Each row is followed by its class.
[-47   5  31  56  31  16  28 -11 -18  84  38   7 -34   8  27 -81 -33  35
 -14  16 -10 -77 -42  17 -83  52 100  24  11  46  23 -31  -7  32   6]
R
[-15  -2 -22 -40 -17  27  10 -33 -20  46   5 -58  53  33   9 -44 -13 -22
  22   8  56 -20  10 -18 -37  28  87  -8  -8  25   4 -17  52 -16  32]
J
[-42   0  19  30  15  -1 -30  32 -10  22  10  -6  23   0   3 -66 -17 -40
 -44   8 -15 -43  -4   5 -47  64  48  65   4  23 -18 -13 -24  17  -2]
A
[-34  -1  -4 -34  13  35   8 -20 -42  47  10 -38  27  36  19 -18 -14 -23
   4   3  -8 -27 -37 -22 -24  -7  42  29  22  52  -8 -16  28 -15  -1]
D
[-18  18   5 -42  -6  -6  -5  -6 -16  -8 -48 -36  41  10  36  14   3  -5
  44   7 -36  14 -51   6  -2  -5  25 -16  22 -20  -3   2  11   7  25]
D
[-32   8 -34  -2 -43  18 -36 -10   5  65 -23  -4  58   5 -30 -42 -25   0
  63   9 -38 -20   6 -11 -23  25  13  19 -13  29  24 -31  14  67  20]
J
[-56 -10 -54 -28 -21  -7  -9 -13  11  88 -20   1 -37 -28  -6 -31 -53 -24
  32  -2 -30 -51 -22 -18 -46  16  43 -32 -42  31  41 -58 -24  46  -8]
D
[-30 -57 -31 -38 -58 -21 -16  -1  16 114 -17 -33  30 -11 -39  14 -60   6
  27   4  16  -5  -5  -5 -50   7   1 -24 -25  41  37  -4  33  40  14]
W
[-11   4 -31 -37  20  16  19 -40 -49  71  12 -33  17  30  11 -25  27 -33
  24  20   3  16 -17 -13 -21  -7  72   8  52  22  -6 -17  44 -53  19]
U
[-29  17  20  21  26   6 -23  33   6 -23 -11  18   7  30  29  13 -14  27
 -45 -14  19 -11 -29 -13  54 -10 -36  30 -21  38  15 -32 -34  -5   1]
Y
[-23 -22   8 -37 -44 -16 -19  -9 -11  62  -3 -25 -36 -12 -14   7 -53 -13
  37  -3 -48 -10 -57   4 -42   2   2   7 -20  32  15  -5  18  53 -15]
D
[-42   6  -3 -37  42  64   3 -25 -45  13   4 -47   9  14  25 -46  -5 -13
  14  15  11 -13 -47 -14 -27   8  61  16  14  26 -10 -29  24 -37  16]
U
[-36 -55 -11  35  42  35 -19  24  33  78   0 -21 -28  22   7 -10 -28  36
 -59   1   5  -3 -71 -15 -19  21  71  -7  -3  38  31   9 -30  45  17]
R
[-48 -17  31 -11  10   1  -8  21 -22  52   4 -29  -8  19  12 -25 -25   5
 -65 -12 -14 -22 -64 -35 -69  24  31  17  -7  35  34  -7  19  40 -14]
A
[ 34  17   2  -2 -18  -7 -52   4 -12 -55  -2 -34  13  35 -22  -5 -25  23
 -23   2  30  -4   0  24  18  21  13  35 -64  17 -13  15 -18  50  29]
J
[-50 -29 -19 -18 -37 -27 -32  13   5  65  -2 -26  -7  -7 -14  -4 -42 -20
  16   6 -12 -12 -20  -4 -45  40  31  13 -25  28  37  -7   3  71  14]
A
[ -2  28 -12 -10  23  23  -2 -24 -41  50   5 -65  39  31   3 -26 -15 -16
  18   3  16 -12 -30  -5 -44  29  60  -9  16  35 -21 -20  29  23  18]
W
[-44 -28  14 -55 -53   2 -22 -11 -16  80 -17   9 -14  -8   0 -10 -32 -18
  54  -3 -10 -15   2 -16 -10  -8   9 -18 -29  30  41 -25  29  20  -7]
A
[-55   7 -42  -8 -27  39 -16 -11 -16  74 -42 -19  61  28 -41 -20   9 -18
  39  50 -55 -33  15 -12 -19   8  14 -28  48  14  19 -57  29  73  10]
J
[-48 -43  20   7   7  37  20  19  -9  27  37   5 -20  29  34 -24 -14   3
 -68 -12  -1 -51 -20 -25 -46 -37  14  -5  14  24  16 -20   7   4  -8]
A
[ 42 -11   1  -2  13  -8 -13  14  11 -41   6 -34   2  10   3  -6 -14  -4
 -40  17  20 -27  41  25 -28  11 -19 -11 -24  22 -15 -24   5   9 -20]
S
[-30  -5 -33 -32 -25  -1 -18  -3   2  67 -28 -26 -23  11 -18  -8 -26   4
  23  14 -13  12 -17  -3 -30  25  30 -19 -12  22  35  11   6  33  17]
U
[-26  -1  39  22  22  30  -9  14  -4  64  -5  -3  -4  12  21 -27 -47  22
 -61 -18   0 -50 -75  -8 -44  10  52   6 -27  37  19 -33 -28  23  11]
D
[-19 -16 -24 -37 -23 -17 -50 -21  14  63 -34 -13 -10 -19 -30  37 -37   0
  46  -8 -13  35   0  -9  24   0  19 -54 -27 -11  27  -8   4  68  21]
W
[-14 -26  -3 -31  39  43  -2 -41 -48  31  32 -52  10  -5  -4   2   7 -25
  28   9  15  17 -67 -41 -15  -5  40  12   8  15  -3 -42  42  -1   1]
A
[-30   4 -16 -17 -28 -22 -25 -11   2  53  -3 -25   6 -16 -22  14 -50   2
  26  -6   2   8 -12  -4  -4  29  12  -7 -30  25  29  -9   5  51  10]
W
[-36   0 -30 -21 -40 -14 -28   2   1  62 -21  -8 -17  -5 -37 -15 -42  -9
  31   3  -6   3  13  -3  12  36  29 -11 -28  32  41 -14 -22  61  29]
U
[-24 -20  38  17  12  35 -22  14  -7  12  18 -25  15  55   4  11 -42  43
 -64 -14  65 -41 -35  -8 -31   9  54  -7   1  28  11 -31  19  39  29]
W
[-43 -23  24  21  49  26 -18  22  -1  36  30  -2 -53  25 -12  12 -24  25
 -83  -9 -11 -44 -56 -10 -34  -9  15  15  -3  15  19 -34  -1  43 -10]
S
[-23  37 -10 -14  55  40   8 -38 -27  48   2 -40   0  -2   6 -84   6 -26
  69  16 -23  -9 -42 -20 -63  55  84   3  23  18  -7 -16  23  12  19]
Y
[-14  37 -22 -26  17  22  17 -23 -35  62 -21 -55  47  37  16 -27 -12 -18
  13   7  -8 -25 -23 -18 -54  30  57 -10  11  31  -8  -5  21  11  12]
D
[-55   2  58  10  25  69  18  23 -10  39  19  -2 -24  17  27 -54 -45  40
 -23 -10  10 -83 -51  25 -37 -13  33   4 -40  46  26 -17 -28  12  40]
S
[-20   3  32  -8 -26  -4 -64  16 -35  30 -15   5  39  36 -80  10 -31  43
   7   3 -33  -5 -47 -11 -16  68  22  89  13  26  24  24  42  79   8]
R
[-48  13  -5 -33  30  17   1 -26 -24  33   5 -39   4  17  14 -33  -4 -19
  22   2   7  -2 -18 -34  -2  25  40   4  19  26   1 -28  31  -1   0]
Y
[-15 -13  -8 -29  24  45  -4 -21 -56  67  20 -27  45  39   9 -32 -28 -18
   9 -18  13 -37 -40 -19 -41   3  90  37  17  40 -23 -25  51  -7  31]
R
[ 21  -2 -21  12 -17 -28 -33  13  -6 -46  13 -26  21  26 -23 -26 -12   2
 -72  18  36 -25  31  34  25  15  17  38 -44  22 -21  -7 -39  17  19]
J
[-23 -38  48   5  24  10  -4  19   6  63 -17  -4 -23  -3   6 -11 -29   6
 -29  -4  41 -22 -38 -12  -2   2  24 -32 -21  26  15 -48 -11   3  12]
Y
[  3  -3 -75 -13 -16 -35 -14  -9   3  71 -19  -5   5   5 -40  39 -27  26
  49 -29 -35  28 -32 -53  -7  13 -31 -11 -30  18  35  -2  17  83 -13]
R
[-36  13   1 -12   6  55  40 -38 -42  92  18 -30   6  37   8 -62  14 -24
  53  15   1 -26 -16 -16 -35   4  74  -6  21  28  -7   3  37 -20  19]
J
[ 40  -8 -15  -4 -17 -57 -44  19 -17 -35  -2  -9  -4  24 -17  -8 -14   7
 -57  -5  28  -9   8  35   7   1  20  17 -22  -1 -25 -33 -32  23  23]
U
[-22  23  15  21  46  34 -22  10  20  43  -7  12 -52  -9  31  -7 -25 -22
 -51  -1 -13   9 -35 -14  37   8  34  -6 -31  60  47 -25 -45  -5   3]
Y
[-14   7   4 -14  51  -1  14 -27 -42  66 -10 -37  37   4   8 -61   5 -16
  20  15  17 -24 -18  -9 -38  23  57  -1  14  19 -24 -47  15 -11  23]
Y
[ -5 -44  44   5  26  25  -8  13  -1  44  29 -30   7  30   3  -3 -33  41
 -89  -2  52 -46 -29   0 -46  -6  -2  18 -20  47   8 -41  27  -6 -17]
S
[-94 -19 -41  -1 -26   8 -16   6  24  69  13  -4   7   7  -8 -14 -31  11
  27  -1 -27  -8 -22 -46 -38  40  26  27  -1  38  76  -1   7  77  12]
A
[ -6   3 -19 -12  -7  14 -33 -24  27 105 -34   8  30 -44 -57 -58 -34   3
  28  16 -18   2  23 -16 -26  54  28 -19 -32  20  40 -17  -9  38  19]
Y
[-29 -28  -3  29  17  51 -15  14   6  50   8  17 -15  23  -9 -24 -23  -8
 -55   1  27 -48  -8 -25  10 -13  32   7 -38  53  22 -48 -28   7   4]
J
[  7  -2  34  16  -6  25 -32  -1  -2   9  16   2 -20 -21  -1 -20 -22 -22
 -29  15   1 -18  -3  28  -4  16  28  -3 -27  -1  -6 -26 -25  13   1]
A
[  4   5  34  43  16  21  -7  12  37  45 -29   0  27  -4  40  -1 -36  50
 -73   4   5 -23 -50  16 -37   8  36 -34 -26   6  35 -25 -40  16  24]
D
[-24 -20 -33 -19 -17  -2 -21  -4   5  63  -5 -37  -8   0 -12 -44 -25 -28
  20   4  -6  18   6 -19  -6  38  42  -9   3  52  21 -25  -2  38   1]
U
[ -5 -16  -4 -23 -21 -14 -33  -9  -5  40 -12 -30 -15 -12 -36   0 -52  29
   7   1   9  10 -21   9 -22  25   7   1 -49  10  16   2  -5  57  25]
U
[-71 -31  58   7  86  13 -23  13  -2  63 -15  22 -53  15  44 -65   0  31
 -65  -6  -4 -33 -70 -15 -32  -5  45  34  -1   6 -11 -12 -18 -46 -21]
Y
[ 51   0  21  10  18 -33 -56   5   7 -22 -12 -23   7  -2 -21 -22 -17  -6
 -28  10  24   9  12  18  -4  49  24  15 -19  12 -23 -26  -9  32   4]
Y
[-24 -48 -31 -27 -17 -27 -21 -11 -15 105 -23  18   6 -18   1 -36 -18 -15
  94  -5 -55 -12 -34 -10 -31 -11  27  13  10  30   7 -44  25  26  -7]
R
[ 63  26  -2  34 -25 -29 -14   3   4 -10  19  -2  -4   6 -11 -11 -38 -19
 -50  21  19 -40  40  45 -27  41  22  24 -40  51  -5 -15 -35   6  -9]
D
[-18  30 -19 -30   7  37  15 -21 -26  53  -4 -43  31  41  12 -33 -14 -16
  -1  -2  16 -30 -29 -17 -39  26  81  -9   4  29   0  -2  14 -11  21]
D
[-42 -23 -43 -49 -34 -41 -23  -5  -8  54  -8 -45  -6   6 -37   3 -35 -15
  36  -3 -34   2 -27 -26 -31  15  16 -19  15  26  38 -40  33 108  20]
Y
[ 75 -24  22   2  -4 -66 -19   5 -13  25   2 -15 -32  -1 -44 -10 -35  -9
 -20  -9  40  -4  21  15 -23  24  32 -18 -44  30  -3 -15 -14  63  33]
Y
[ -3   9  30 -34  32  21 -12 -21 -66   6   2 -16  33  25  10 -45  -9  12
  18 -29 -15 -14 -57 -18 -16   7  85  31  17   0 -22 -10  36  19  36]
R
[-57 -27  40   7  12  53   0  22  -8  39  -6  11  -9  33  43 -27 -27  29
 -29  -5  17 -66 -27 -23 -54 -13   3  -4 -18  36  21 -32   7   8 -14]
A
[-39  22 -11 -16  32  24 -28 -16 -53  18   6 -14  64  21   3 -36 -13  -5
   7   5 -11 -42 -40  -3 -43   6  54  62  21  31 -13 -45  27  -8  23]
W
[-45   2   4 -24 -23   6 -14 -11  -3  70  -9 -43  -3   2 -30   1 -50  -2
  44   7  -8  -3 -16  -5 -19  41  23 -19  -7  26  29  -6  21  86  36]
Y
[ 36   0   3  12  -5 -39 -42  15  -6 -27 -18 -27  20  18 -24  -8 -19   3
 -46  12  41 -10  22  18  10  38  20  25 -61  20 -11  -7 -27  36  17]
J
[-59 -51 -43  -9  17  -2 -21  -8 -12  63  12 -19  -4  -2 -33  -6 -31 -18
  20  23 -15  -8   3 -12 -34  16  22  55   8  38   4  -8   6  36  19]
U
[ 38   4   5 -13   8 -53 -61   5 -24 -44   1 -37   9  12 -46 -15 -25   8
 -71  -9  29   4  10  13   6  43  40  20 -31   5 -25  -1 -19  55  10]
W
